[[ -6 -18  11   9  -7]
 [  6 -32   7   5  -3]
 [ 15  -1 -22 -32  41]
 [  4  -8   2  29 -32]]
=>
[ -6 -32 -22  29]

[[-19   8 -25]
 [-38 -39   6]]
=>
[-19 -39]

[[ 42  24  19  26]
 [-22  48 -39 -32]
 [-17 -33 -28  16]
 [ -1 -24  37 -37]
 [-30  27  27  47]]
=>
[ 42  48 -28 -37]

[[-19 -12]
 [ 38  21]]
=>
[-19  21]

[[ 21  -9   5 -17]
 [ -1 -17  -4 -43]
 [ -1 -13 -12 -50]
 [ 19  -9   5 -17]]
=>
[ 21 -17 -12 -17]

[[  4  29]
 [ 39  27]
 [-31  -7]
 [-11 -14]
 [  7 -26]]
=>
[ 4 27]
---
[[ -9  17  17]
 [ -3 -38 -13]
 [ 17  37 -43]
 [  7   9  13]
 [ -3   7  14]
 [ 13   8 -15]
 [ 19  11 -22]
 [ 20  43 -27]
 [-11 -14  18]
 [ -2  -4   0]]
=>
[[-11 -14  18]
 [ -9  17  17]
 [ -3   7  14]
 [  7   9  13]
 [ -2  -4   0]
 [ -3 -38 -13]
 [ 13   8 -15]
 [ 19  11 -22]
 [ 20  43 -27]
 [ 17  37 -43]]

[[ 21 -21  -5  30 -13]
 [-16 -24  50  11 -29]
 [-34  12   1  29  27]
 [ 11 -23  12  30 -18]
 [  8 -24  17  30 -19]]
=>
[[-16 -24  50  11 -29]
 [  8 -24  17  30 -19]
 [ 11 -23  12  30 -18]
 [-34  12   1  29  27]
 [ 21 -21  -5  30 -13]]

[[-25   0  15  -6 -15  11  -1 -13 -17  29 -18  -3]
 [-37   1   9 -13 -21   6  -9 -20 -18  48 -33  -3]
 [ 26 -11  22   8  -6  31  -5   8  -2 -12  31  -1]
 [ -1   3 -46 -23  -9 -13  -7 -29 -14 -24  -4   2]]
=>
[[ 26 -11  22   8  -6  31  -5   8  -2 -12  31  -1]
 [-25   0  15  -6 -15  11  -1 -13 -17  29 -18  -3]
 [-37   1   9 -13 -21   6  -9 -20 -18  48 -33  -3]
 [ -1   3 -46 -23  -9 -13  -7 -29 -14 -24  -4   2]]

[[-20   4  17]
 [ 27  47  49]
 [-16  44  31]
 [ 32 -25 -46]
 [-15 -29 -26]]
=>
[[ 27  47  49]
 [-16  44  31]
 [-20   4  17]
 [-15 -29 -26]
 [ 32 -25 -46]]

[[ 29  -7   6  -4  12   2   2   4  -5 -17]
 [-15   8   1   6   0  12  -4   9   7  -8]
 [ -7  32  15   3  -5   5  -6  21  -2 -22]
 [ -6  -4  10  -1   6 -10  -1  -9   3  12]
 [ 37  20 -13   6  -1  10 -16   8 -21  -5]
 [ 16  17  -3  -5 -15  14 -15   9 -16  -7]
 [-12  -1   4  -7 -11   4   0   1   3  -2]
 [  2 -36 -28  -5  -6 -14  24  -7  -8  13]
 [-31   7  -4   2  -7  14   1   7   6  -9]]
=>
[[ -7  32  15   3  -5   5  -6  21  -2 -22]
 [ -6  -4  10  -1   6 -10  -1  -9   3  12]
 [ 29  -7   6  -4  12   2   2   4  -5 -17]
 [-12  -1   4  -7 -11   4   0   1   3  -2]
 [-15   8   1   6   0  12  -4   9   7  -8]
 [ 16  17  -3  -5 -15  14 -15   9 -16  -7]
 [-31   7  -4   2  -7  14   1   7   6  -9]
 [ 37  20 -13   6  -1  10 -16   8 -21  -5]
 [  2 -36 -28  -5  -6 -14  24  -7  -8  13]]

[[ 11  45 -31  18 -25   1   9   4   0  -3]
 [-10 -34  46 -14  34  -4  -5  -4  -2 -12]]
=>
[[-10 -34  46 -14  34  -4  -5  -4  -2 -12]
 [ 11  45 -31  18 -25   1   9   4   0  -3]]
---
[[ -8  -1   5  50   5  17  -9 -13  11 -33 -45]
 [ 24 -13 -20  24   0  -3   7   1  42   4   6]
 [-10  15   3   1 -21   3  19   1 -14 -34 -33]
 [ 12 -17  14  13 -21  26 -21 -23  20   7 -22]]
=>
[[ -8  -1   5  50   5  17  -9 -13  11 -33 -45]
 [-10  15   3   1 -21   3  19   1 -14 -34 -33]]

[[-17   4  29   7  22  21  -5   1   0  10  -7 -17  17  -3]
 [-25   1  39  27   5  45 -18   0   2  27  -7 -35   3  -3]
 [-25   3  37  20   7  31  -9   0   3  21  -2 -24  10 -11]
 [-31  10  50  21  14  39 -14  -6  -2  21  -4 -25  17  -8]
 [-25  12  36  17  11  43 -13   3  -1  19  -7 -25   5   0]
 [-23  10  39  16  10  36 -15  -5  -5  18  -6 -20   9   0]]
=>
[[-17   4  29   7  22  21  -5   1   0  10  -7 -17  17  -3]
 [-25   3  37  20   7  31  -9   0   3  21  -2 -24  10 -11]
 [-25  12  36  17  11  43 -13   3  -1  19  -7 -25   5   0]]

[[-23  40  45  23 -40]
 [ 40   6 -18   1 -13]
 [ 23  15  -5 -32  17]
 [  8  35  34  48 -29]]
=>
[[-23  40  45  23 -40]
 [ 23  15  -5 -32  17]]

[[  1   1]
 [ -7 -10]
 [  7  12]
 [  9  -6]
 [  3 -16]
 [  9 -28]
 [  2  18]
 [-36  26]
 [ 33 -15]
 [ 17 -40]
 [  5  17]]
=>
[[  1   1]
 [  7  12]
 [  3 -16]
 [  2  18]
 [ 33 -15]
 [  5  17]]

[[-16  31   4  24   3  15 -21]
 [ 21  -9  -8   7   2   5  -1]
 [-24   7   0   4  -1  -6  -9]
 [ 35 -12 -11  -6   2  22  -7]
 [ 31  -5  -7  11  16  39 -16]
 [-40  20 -29 -28 -13 -22  32]
 [  8  18   6   3   0  17 -11]
 [-46   2   4 -20 -28 -34  29]
 [ 50 -16 -17  13   6  28  -4]
 [ -9 -13   5  10  -6 -11   8]]
=>
[[-16  31   4  24   3  15 -21]
 [-24   7   0   4  -1  -6  -9]
 [ 31  -5  -7  11  16  39 -16]
 [  8  18   6   3   0  17 -11]
 [ 50 -16 -17  13   6  28  -4]]

[[-30 -20  -7   4  12  -6 -15  16]
 [ 16   2   0  -3   5  -7  -1  15]
 [  0  16   3 -13  -1   0  25  16]
 [  8  -8 -43  -7  -8   7   8  -2]
 [ 28  15   8   4   9 -10  -9  -1]
 [ 12  25 -12  16 -17   1 -29  -9]
 [-12  -5   2 -37  -9   2  26  10]]
=>
[[-30 -20  -7   4  12  -6 -15  16]
 [  0  16   3 -13  -1   0  25  16]
 [ 28  15   8   4   9 -10  -9  -1]
 [-12  -5   2 -37  -9   2  26  10]]

[[ -3  16  32   3 -16 -13 -22 -40 -28]
 [-25  34   0  49   8  -8 -13  -1   1]
 [ 26 -12   1 -50 -17  -5  20  25 -18]
 [ -8 -51   6 -15  -2   8  -6   5 -12]
 [-26  34   0  49   8  -8 -13  -2   1]
 [-35  35   8  44  10 -11 -15 -26  15]]
=>
[[ -3  16  32   3 -16 -13 -22 -40 -28]
 [ 26 -12   1 -50 -17  -5  20  25 -18]
 [-26  34   0  49   8  -8 -13  -2   1]]
